Below is a small trained network, with its code and all its weights. Each question gives an input and a class and asks what happens when units are switched off, that is, made to give their printed mean instead of their output.

import numpy as np


def w(rows, s, z=0):
    codes = np.array(rows[::2]) - 128.0
    scale = np.full(codes.shape[1], s)
    scale[-1] = z or s
    return codes * scale


def f(y):
    return np.maximum(y, 0)


def log_softmax(a):
    a = a - a.max(-1, keepdims=True)
    return a - np.log(np.exp(a).sum(-1, keepdims=True))


def net(x, mask):
    res = np.array(x, float).reshape(1, 7) / 4 @ E
    y = f(res @ A[0][:, :-1].T + A[0][:, -1])
    res = res + np.where(mask, y, B[0][:, -1]) @ B[0][:, :-1]
    return log_softmax(res[-1] @ U[:, :-1].T + U[:, -1])


A, B = {}, {}
E = w([
[104,43,248,180,171,164,114,234],'x0',
[241,91,141,93,194,161,2,66],'x1',
[123,134,150,130,144,121,137,108],'x2',
[124,105,113,139,99,152,126,114],'x3',
[132,126,96,110,119,148,128,165],'x4',
[10,173,173,95,87,170,43,102],'x5',
[135,145,131,119,143,110,122,148],'x6',
],0.0096)
A[0] = w([
[67,215,173,113,119,146,48,145,18],'neuron 1',
[227,74,145,67,163,151,64,82,117],'neuron 2',
[110,102,128,94,140,137,49,118,76],'neuron 3',
[110,127,186,143,94,152,101,118,97],'neuron 4',
[52,143,123,234,48,56,224,199,85],'neuron 5',
[170,83,116,150,194,101,185,134,100],'neuron 6',
[217,65,172,57,148,223,63,135,97],'neuron 7',
[176,110,60,75,148,178,91,71,180],'neuron 8',
[142,148,73,220,128,78,173,184,58],'neuron 9',
[169,234,14,55,104,94,173,23,193],'neuron 10',
[204,64,69,190,167,83,203,134,22],'neuron 11',
[74,142,121,116,67,141,254,169,135],'neuron 12',
[64,161,137,177,84,109,188,158,82],'neuron 13',
[154,163,213,69,106,123,149,120,37],'neuron 14',
[197,108,102,177,151,82,194,129,126],'neuron 15',
[147,172,136,187,215,153,176,122,145],'neuron 16',
[124,97,134,86,126,119,122,169,103],'neuron 17',
[63,171,137,120,110,140,126,143,75],'neuron 18',
[232,113,81,219,184,94,197,117,13],'neuron 19',
[208,133,127,148,161,143,201,145,47],'neuron 20',
[104,20,238,209,183,183,135,244,157],'neuron 21',
[20,228,129,101,127,156,26,104,4],'neuron 22',
[155,58,188,134,164,155,108,150,156],'neuron 23',
],0.0081,0.0015)
B[0] = w([
[81,105,130,150,130,173,135,189,177],'neuron 1',
[161,101,172,59,193,106,122,77,196],'neuron 2',
[115,76,135,108,164,124,96,129,158],'neuron 3',
[122,130,110,148,94,158,121,185,151],'neuron 4',
[157,85,161,67,198,74,107,88,228],'neuron 5',
[96,108,117,158,127,175,119,150,173],'neuron 6',
[118,147,129,81,153,104,62,50,192],'neuron 7',
[145,127,121,100,123,82,107,114,182],'neuron 8',
[157,94,134,157,147,148,98,98,176],'neuron 9',
[166,211,92,174,29,82,184,148,249],'neuron 10',
[52,95,125,174,153,193,102,186,193],'neuron 11',
[150,100,167,91,155,44,78,114,207],'neuron 12',
[165,77,132,95,209,93,99,102,189],'neuron 13',
[128,161,171,139,149,158,155,139,136],'neuron 14',
[97,111,91,191,118,196,78,147,182],'neuron 15',
[96,139,147,115,111,150,154,121,154],'neuron 16',
[105,129,132,146,84,89,145,108,141],'neuron 17',
[109,73,159,128,175,154,118,137,164],'neuron 18',
[97,85,111,143,141,171,130,174,194],'neuron 19',
[86,99,110,173,115,159,70,128,170],'neuron 20',
[199,227,82,211,34,89,253,123,236],'neuron 21',
[69,72,80,206,121,193,140,168,202],'neuron 22',
[167,157,162,107,108,95,182,96,177],'neuron 23',
],0.0078,0.016)
U = w([
[164,219,122,123,48,91,190,85,244],'0',
[141,97,158,54,213,72,96,51,49],'1',
[55,96,126,132,136,245,115,126,95],'2',
],0.012,0.0011)

Each question gives the input, the list of numbers given to net, and the class t.
The units are the neurons (one row each of A and B). Each row of codes is followed by its name. A weight is (code - 128) times the scale printed after its matrix; where a second scale follows, it is the last column's (A, B and U).
mask holds one flag per neuron, in row order. A switched-off neuron (its flag False) gives its mean, the last column of its row in B, instead of its output. The means were averaged over made-up inputs and are rounded, as every weight is.
A unit's drop is (log p(t) with every unit on - log p(t) with that unit switched off) / (log p(t) with every unit on - log p(t) with every unit switched off).
The circuit of an input: a set's keep is (log p(t) with only the set's units on - log p(t) with every unit switched off) / (log p(t) with every unit on - log p(t) with every unit switched off). Starting from the 12 units with the biggest drops (on a tie, the unit counted first), units are removed one at a time, each time the one whose removal leaves the highest keep (on an exact tie, the one counted first), for as long as the keep stays at least 0.8.
circuit, biggest first: the units of the circuit, biggest drop first
k most important neurons: the k neurons with the biggest drops, biggest first
drop when u is switched off: that unit's drop, to one decimal
input [0,-6,-7,-1,5,-7,5], class 2: 3 most important neurons	neuron 11; neuron 15; neuron 19
input [-1,-3,1,8,-2,-3,6], class 1: circuit, biggest first	neuron 21
input [2,7,-8,-7,-5,8,-7], class 2: 2 most important neurons	neuron 22; neuron 1
input [1,-2,-6,-8,6,-2,3], class 1: 2 most important neurons	neuron 10; neuron 22
input [4,4,4,-3,-7,6,-4], class 2: 2 most important neurons	neuron 10; neuron 22
input [5,-8,-2,5,3,-7,-1], class 1: 3 most important neurons	neuron 5; neuron 12; neuron 13
input [-5,-6,8,2,7,-3,7], class 1: 2 most important neurons	neuron 21; neuron 5
input [-5,-8,7,-7,-2,0,2], class 1: 2 most important neurons	neuron 5; neuron 21
input [6,-6,-5,-4,-3,0,-7], class 0: 3 most important neurons	neuron 21; neuron 2; neuron 7
input [-7,6,-7,-5,-2,4,-2], class 0: 2 most important neurons	neuron 10; neuron 5
input [8,-3,0,0,-4,-7,5], class 0: 2 most important neurons	neuron 21; neuron 23
input [7,-3,-8,-4,-7,-2,7], class 0: drop when neuron 21 is switched off	2.9
input [5,-4,6,-4,5,-8,-2], class 2: drop when neuron 11 is switched off	0.3
input [2,-5,-2,-1,7,-7,8], class 2: circuit, biggest first	neuron 11
input [5,3,-1,-2,-6,2,-2], class 0: drop when neuron 21 is switched off	0.4
